The symbols move the elements like this.
x18: tu>x19, ve>x753, bu>x341, po>x57, vu>x548
x428: tu>x857, ve>x776, bu>x789, po>x532, vu>x233
x453: tu>x222, ve>x378, bu>x585, po>x180, vu>x987
x857: tu>x118, ve>x200, bu>x248, po>x789, vu>x986
x69: tu>x862, ve>x529, bu>x292, po>x436, vu>x888
x248: tu>x233, ve>x428, bu>x171, po>x384, vu>x532
x378: tu>x57, ve>x579, bu>x621, po>x987, vu>x222
x987: tu>x621, ve>x222, bu>x778, po>x110, vu>x585
x57: tu>x341, ve>x548, bu>x453, po>x621, vu>x985
x19: tu>x830, ve>x189, bu>x579, po>x341, vu>x143
x830: tu>x753, ve>x911, bu>x548, po>x579, vu>x18
x436: tu>x292, ve>x888, bu>x753, po>x830, vu>x911
x529: tu>x809, ve>x172, bu>x752, po>x888, vu>x862
x778: tu>x180, ve>x161, bu>x118, po>x857, vu>x200
x789: tu>x248, ve>x986, bu>x384, po>x948, vu>x992
x172: tu>x948, ve>x171, bu>x750, po>x862, vu>x809
x992: tu>x532, ve>x248, bu>x172, po>x966, vu>x384
x110: tu>x778, ve>x585, bu>x857, po>x428, vu>x776
x985: tu>x378, ve>x341, bu>x987, po>x161, vu>x453
x315: tu>x436, ve>x380, bu>x830, po>x19, vu>x189
x200: tu>x110, ve>x180, bu>x428, po>x986, vu>x118
x621: tu>x453, ve>x985, bu>x180, po>x778, vu>x161
x222: tu>x985, ve>x57, bu>x161, po>x585, vu>x621
x966: tu>x172, ve>x384, bu>x862, po>x69, vu>x529
x161: tu>x987, ve>x453, bu>x110, po>x200, vu>x180
x986: tu>x428, ve>x118, bu>x532, po>x992, vu>x248
x862: tu>x750, ve>x809, bu>x380, po>x292, vu>x752
x143: tu>x18, ve>x830, bu>x57, po>x378, vu>x579
x118: tu>x776, ve>x110, bu>x233, po>x248, vu>x428
x171: tu>x992, ve>x789, bu>x966, po>x809, vu>x948
x776: tu>x200, ve>x778, bu>x986, po>x233, vu>x857
x911: tu>x315, ve>x292, bu>x19, po>x18, vu>x753
x380: tu>x888, ve>x69, bu>x911, po>x189, vu>x436
x384: tu>x171, ve>x532, bu>x809, po>x529, vu>x172
x548: tu>x143, ve>x19, bu>x378, po>x985, vu>x341
x233: tu>x986, ve>x857, bu>x992, po>x171, vu>x789
x341: tu>x579, ve>x143, bu>x222, po>x453, vu>x378
x189: tu>x911, ve>x436, bu>x18, po>x143, vu>x830
x948: tu>x384, ve>x992, bu>x529, po>x750, vu>x966
x180: tu>x585, ve>x987, bu>x776, po>x118, vu>x110
x532: tu>x789, ve>x233, bu>x948, po>x172, vu>x171
x753: tu>x189, ve>x315, bu>x143, po>x548, vu>x19
x579: tu>x548, ve>x18, bu>x985, po>x222, vu>x57
x809: tu>x966, ve>x948, bu>x69, po>x752, vu>x750
x750: tu>x529, ve>x966, bu>x888, po>x380, vu>x69
x752: tu>x69, ve>x750, bu>x436, po>x315, vu>x380
x888: tu>x752, ve>x862, bu>x315, po>x911, vu>x292
x292: tu>x380, ve>x752, bu>x189, po>x753, vu>x315
x585: tu>x161, ve>x621, bu>x200, po>x776, vu>x778

The rows follow the links: the fewer symbols apart two elements are, the more alike their rows tend to be.

Each row is also shifted at random along 6 hidden directions that mean nothing.

Some elements, each with a row of numbers:
x57: 42,-11,61,19,-55,11,29,16,-13,33,10,30,43,17,8,-33,-71,40,31,26,7,-24,1,11,11,-6,-2,2,-22,-14,61,19,42,68,98,23,-57,-60,47,67,0,-5,-109,32,39,-3,-46,-36,-19,12,53,-16,4,24,-21,-3,23,-12,67,38,29,-25,-115,38,33,72,-109,-64
x752: 0,10,-43,80,-7,-3,-30,19,59,27,0,47,29,-37,-39,-48,-20,-6,13,-43,-34,-1,-3,2,26,0,52,65,-53,-24,-36,65,14,5,-8,-16,45,31,30,36,26,-44,11,-31,-26,-24,-4,-5,-37,24,26,5,-6,17,-28,-7,-3,-3,-78,-38,19,3,-164,-14,34,35,13,-24
x888: 7,1,-12,2,-42,12,-34,-10,58,43,8,45,31,-16,-28,-36,-127,0,24,-21,-44,-10,14,16,39,19,42,50,-60,12,-47,51,27,-14,6,-23,34,35,16,32,-5,-22,0,-26,-12,-22,-25,-5,-48,32,32,17,5,15,-77,-4,13,-14,-57,-41,20,-18,30,-58,61,18,-21,15
x776: -2,-5,73,-40,-49,-14,115,-5,-29,-1,-21,-42,-51,-84,83,49,-11,-32,-5,-25,84,-30,64,-15,4,17,31,-18,80,84,33,-39,3,10,41,124,-37,-208,28,65,-67,-25,-161,80,37,51,30,-95,-99,-52,88,-100,4,-6,5,53,-19,-11,90,18,49,38,-13,-63,143,30,-13,52
x143: 34,-20,84,-163,-6,2,-11,23,23,59,44,-8,60,87,-18,8,-64,42,17,61,-33,48,19,41,-25,44,-32,-51,-51,55,-25,-22,-9,-16,62,-35,-34,-7,-14,-19,46,33,-22,-20,48,-16,-137,56,82,15,9,37,53,-4,-20,16,80,-32,34,40,9,-51,233,4,-112,-79,-102,-8
x992: -42,4,-78,49,62,27,17,24,6,-61,-18,-8,-39,-28,19,18,148,-9,1,-20,25,44,11,-29,-19,19,-26,23,41,-35,-29,6,-37,-40,-83,3,54,14,-10,-53,70,-6,86,-5,-47,12,1,12,52,-21,-59,-15,-19,-43,51,3,-4,25,-80,-6,-33,32,-144,34,-105,-39,46,-34
x585: -8,-10,-41,109,0,126,-27,-63,-77,-68,-9,6,-12,45,-4,7,-103,-1,-42,95,33,3,-56,-7,-18,-25,-86,-50,38,-99,79,-45,106,14,-18,-28,-11,67,-71,-31,-6,34,65,7,-18,29,-32,44,57,26,-96,61,-90,31,-1,-92,-17,60,19,23,-39,-24,-39,86,-27,-52,-34,-47
x753: 29,10,106,-52,-95,-195,5,49,53,74,78,-42,47,40,-12,-68,-191,36,48,-22,-97,-10,10,3,-84,-48,172,87,-51,101,-47,70,-30,23,98,-78,-44,227,-2,58,59,-90,-33,-49,28,-45,-121,75,-93,30,116,10,90,38,-110,-45,-12,-19,40,-9,-4,-31,-1,-26,-48,150,-39,145
x180: 9,-9,52,-36,19,-23,95,62,-37,-37,-5,-22,-21,-11,67,27,180,39,29,3,60,16,31,-21,-27,17,-38,-18,61,14,51,-22,-59,35,47,69,-49,-131,50,5,49,9,-75,63,32,23,-22,-45,48,-42,12,-72,32,-43,77,53,25,-6,68,66,1,15,-151,65,-93,31,-58,-72
x862: -18,1,-97,87,57,98,-61,-13,38,13,-20,26,17,-28,-66,7,-9,-59,-75,1,-5,41,-20,20,27,17,-14,-18,-49,-44,-56,6,70,-47,-83,-9,81,-55,-30,-12,-13,-21,61,-42,-30,6,11,35,24,15,-37,46,-75,16,34,-21,-5,4,-122,-44,27,15,-26,-13,64,-156,70,-19
x436: 13,2,4,0,-44,-19,-57,-2,56,38,32,29,48,41,-48,-54,-154,24,27,8,-69,8,-11,16,-7,-2,49,49,-70,0,-47,53,28,-6,15,-78,20,159,-11,9,43,-22,50,-53,-15,-34,-84,59,-11,45,13,56,20,20,-86,-43,19,-3,-47,-30,-12,-37,33,-12,-35,27,-38,24
x292: 14,8,5,-73,49,-106,-22,67,60,56,18,0,37,14,-30,-21,152,18,20,-54,-58,23,0,9,-3,11,41,25,-65,30,-62,41,-98,-6,2,-35,10,23,49,-11,41,-11,19,-43,12,-41,19,14,22,-2,25,-7,72,-23,38,47,23,-47,-39,-7,2,0,22,-9,-73,9,41,2
x621: 14,9,9,-11,10,-72,-34,-25,-72,-37,-19,16,-15,46,14,-20,168,51,47,-19,-15,-83,-63,-25,36,-56,-54,-11,22,-68,105,-5,-93,77,27,-28,-75,109,43,-32,-66,85,27,30,3,-34,187,-60,4,-10,-52,-4,38,-19,29,20,-37,-2,103,25,-53,-14,38,41,-15,172,40,-49
x380: -1,25,-68,13,76,-92,-108,-11,17,44,-26,8,17,-3,-77,-19,186,-38,-43,-87,-73,-46,-79,3,58,-54,25,-10,-68,-35,-21,23,-81,1,-66,-47,24,62,26,-33,-102,31,75,-51,-14,-52,251,-20,-33,4,-20,31,24,5,72,36,-60,-46,-45,-53,2,14,127,-48,105,16,197,36
x110: 1,-2,59,-121,-18,-40,57,-27,-50,-23,-29,-8,-53,-24,76,36,131,22,60,-37,51,-67,31,-22,55,7,-49,-24,72,30,66,-45,-98,29,28,71,-60,-104,49,-12,-92,73,-80,80,29,13,144,-122,-40,-48,13,-77,51,-43,15,87,-9,-23,118,25,-1,14,159,-54,60,106,7,-3
x428: -40,-1,-14,37,-49,36,24,-56,-31,-71,11,-30,-57,-4,40,14,-180,-15,-3,39,29,1,16,-22,-50,-11,15,19,75,9,4,-30,55,-37,-34,-23,10,128,-83,-21,16,-18,57,5,-37,33,-72,47,-26,5,-35,17,-40,6,-78,-70,-29,62,10,-9,-44,1,29,-7,-20,6,-13,79
x18: 44,0,83,-44,4,-129,33,104,36,62,43,-31,62,38,-11,-29,50,40,9,-8,-46,42,5,7,-77,-9,77,21,-53,56,-19,39,-48,30,84,-21,-43,10,42,39,92,-62,-67,-22,51,-23,-108,53,20,2,82,-18,71,2,31,8,32,-40,28,39,18,-15,-125,54,-113,37,-51,7

From each start, follow one symbol. Which element do you reach?
Answer with the element's name.
start 28,-4,18,-67,79,-39,-59,16,-15,42,13,-24,52,82,-56,14,127,7,-49,30,-40,24,-59,27,-14,-17,-46,-82,-49,-15,13,-33,-40,7,1,-46,-32,-2,-8,-48,-16,52,31,-30,40,-30,47,48,90,7,-34,52,21,1,90,13,15,-34,26,32,-7,-23,166,42,-59,-89,45,-17
ve	x19
start -2,-19,-26,71,39,141,-8,-27,-62,-38,-3,-9,12,56,-16,34,-52,-9,-76,114,42,50,-40,15,-34,0,-101,-94,22,-74,55,-65,112,0,-11,-4,-12,-54,-68,-30,19,31,27,8,12,35,-80,63,109,16,-77,58,-92,23,51,-63,17,38,11,45,-14,-16,-25,100,-55,-158,-54,-72
ve	x222
start -37,-10,-7,-4,-27,77,62,-2,27,-41,16,-23,-41,-37,45,38,-140,-24,-2,33,45,60,74,-4,-44,58,10,17,52,51,-60,-17,62,-68,-34,26,53,-37,-62,-9,75,-48,6,4,-26,50,-175,46,13,-5,7,-14,-30,-15,-51,-28,28,37,-52,-9,-2,13,-25,-22,-58,-97,-53,43
tu	x789
start 22,-8,-18,-22,-2,100,-69,-33,32,57,-4,66,57,26,-61,-19,-89,2,-1,25,-26,-1,-16,42,75,33,-49,-25,-82,-35,-13,9,56,1,14,-19,24,-57,14,14,-41,38,-10,-25,7,-21,-5,-17,24,35,-9,48,-18,24,-28,9,48,-23,-37,-16,35,-32,124,-23,71,-65,-46,-65
vu	x753
start 24,-1,-2,80,13,42,-57,-25,-29,33,7,-9,54,47,-61,-8,-96,-27,-97,58,-18,11,-70,26,-21,-44,-6,-68,-45,-49,33,-19,101,23,21,-28,-24,-5,-40,25,-39,-9,-8,-26,28,-2,-8,58,15,34,-11,67,-62,64,31,-63,-21,1,13,9,20,-22,1,49,69,-88,7,1
vu	x57
start 13,-11,35,-91,-5,-7,4,-24,-60,-35,-14,24,-25,48,42,5,112,58,75,14,14,-52,-12,-15,45,4,-96,-28,39,-28,83,-33,-78,43,30,1,-63,21,28,-47,-38,105,2,44,15,-9,93,-66,41,-18,-51,-15,44,-39,2,43,14,2,100,35,-36,-22,139,17,-55,104,-42,-63
ve	x453
start -35,3,-121,24,87,54,-84,-11,23,-47,-19,44,-12,17,-42,-10,163,8,15,-16,-30,26,-33,-6,36,18,-73,14,-20,-85,-41,16,-53,-45,-116,-64,75,107,-13,-98,39,57,179,-52,-64,-21,63,29,100,11,-118,46,-14,-43,34,2,12,15,-117,-33,-56,-1,20,25,-119,-54,74,-69
po	x752
start 44,-11,17,-55,23,8,-1,82,52,47,-3,90,68,22,-21,-49,173,77,93,-26,-25,13,15,16,58,60,-55,36,-77,-34,1,59,-72,44,65,9,-6,-88,119,18,74,36,-46,7,21,-40,-30,-57,75,7,11,-29,67,-40,25,79,89,-42,-23,26,20,-24,-138,47,-107,56,-109,-176
po	x143
start -38,13,-84,9,-5,9,-73,-53,22,-38,-16,46,-33,-7,-14,-30,6,7,57,-42,-40,-47,-18,-18,59,-3,-17,58,-1,-49,-25,37,-51,-25,-79,-65,50,186,-13,-58,-23,48,136,-32,-68,-33,102,-13,-17,16,-73,29,9,-21,-64,0,-22,26,-65,-58,-54,-5,103,-46,-7,85,70,14
bu	x862
start -16,5,7,-99,72,-66,-5,-27,-77,-40,-30,-51,-53,24,30,59,248,-7,-16,-18,21,-38,-37,-16,15,-30,-71,-79,62,-1,55,-77,-116,8,-39,18,-47,-22,-4,-82,-91,95,36,34,18,0,204,-43,35,-45,-62,-21,33,-42,101,61,-35,-17,92,27,-35,19,238,-7,-9,9,112,20
tu	x180
start -24,-6,4,-128,-23,0,-32,-17,66,13,28,10,-7,23,-4,-6,-108,17,61,-3,-39,28,46,15,4,53,11,36,-27,57,-93,20,-40,-64,-37,-63,45,123,-33,-52,46,15,79,-43,-26,-21,-93,41,20,20,-9,26,51,-29,-100,7,45,4,-60,-36,-27,-22,237,-76,-90,-16,-26,56
vu	x69
start -49,-11,12,-144,70,38,-4,-51,-47,-50,28,-130,-55,75,13,121,-68,-56,-104,98,25,92,6,13,-104,20,-60,-130,73,73,-57,-138,16,-120,-99,-43,16,47,-176,-135,7,34,118,-31,3,50,-93,147,119,-17,-89,69,-22,-18,38,-41,2,25,4,18,-55,-2,453,-19,-128,-266,67,155
ve	x110
start 8,-20,-7,-81,-17,149,5,8,83,38,-2,82,31,-18,-6,0,-92,13,52,13,16,49,75,36,73,113,-63,11,-50,18,-67,18,43,-44,3,30,61,-157,33,12,48,19,-35,-2,-11,9,-136,-32,45,18,7,-3,4,-26,-60,48,106,-15,-84,-13,43,-22,68,-53,-11,-109,-126,-98
vu	x888
start 44,-10,49,-30,62,3,46,41,-37,52,-36,-15,28,-19,1,47,217,-21,-65,-15,54,-3,-9,14,37,6,-53,-104,-6,2,63,-49,-14,47,55,114,-59,-335,79,47,-81,22,-163,61,79,17,111,-85,24,-44,46,-58,-5,-2,155,89,11,-62,75,52,75,25,-32,20,115,-77,14,-84
po	x161
start -17,-4,43,-57,-13,-24,126,46,5,-24,-6,-36,-56,-80,86,44,78,-4,38,-41,71,21,93,-20,-24,48,21,25,79,82,-26,-15,-48,-21,16,101,1,-166,34,21,40,-41,-96,60,7,43,-55,-60,-30,-53,60,-105,32,-49,12,64,16,-5,18,21,26,44,-101,-32,-20,10,-35,10
bu	x992
start 28,-20,63,-49,-51,96,27,-42,-41,15,-12,28,14,13,29,20,-98,16,11,56,48,-32,14,20,48,25,-72,-58,15,0,74,-45,57,35,75,53,-52,-149,16,36,-68,52,-111,58,43,22,-14,-66,-2,1,13,-11,-21,20,-22,19,36,-5,92,35,36,-24,115,-11,91,-11,-104,-58
ve	x378
start -20,3,-2,-27,41,-41,27,4,-52,-66,-10,-34,-50,13,47,34,167,18,19,-6,30,-6,-14,-30,-27,-18,-44,-19,70,-14,47,-38,-76,10,-23,5,-31,38,-5,-61,6,43,39,29,-4,9,66,-12,44,-36,-52,-28,19,-39,53,14,-18,19,52,30,-48,14,1,43,-92,48,35,-7
vu	x118
start -26,-3,-1,81,-6,34,108,55,11,-42,10,-54,-36,-71,58,41,-58,-35,-43,14,71,82,68,-19,-86,32,53,26,69,52,-45,-8,68,-47,-15,65,38,-109,-38,36,109,-112,-44,19,-12,60,-185,47,-4,-27,43,-49,-44,-7,18,-30,3,35,-53,13,23,46,-273,30,-53,-95,-44,32
po	x384
start -35,-10,-29,-1,13,67,20,-40,-41,-69,-7,-24,-53,4,40,47,-20,-14,-14,42,44,14,8,-15,-22,7,-58,-35,71,-10,15,-50,21,-34,-52,4,15,22,-63,-55,6,29,59,18,-24,33,-20,23,39,-11,-70,11,-34,-17,2,-28,-9,41,3,12,-39,3,71,11,-51,-57,5,17
bu	x248
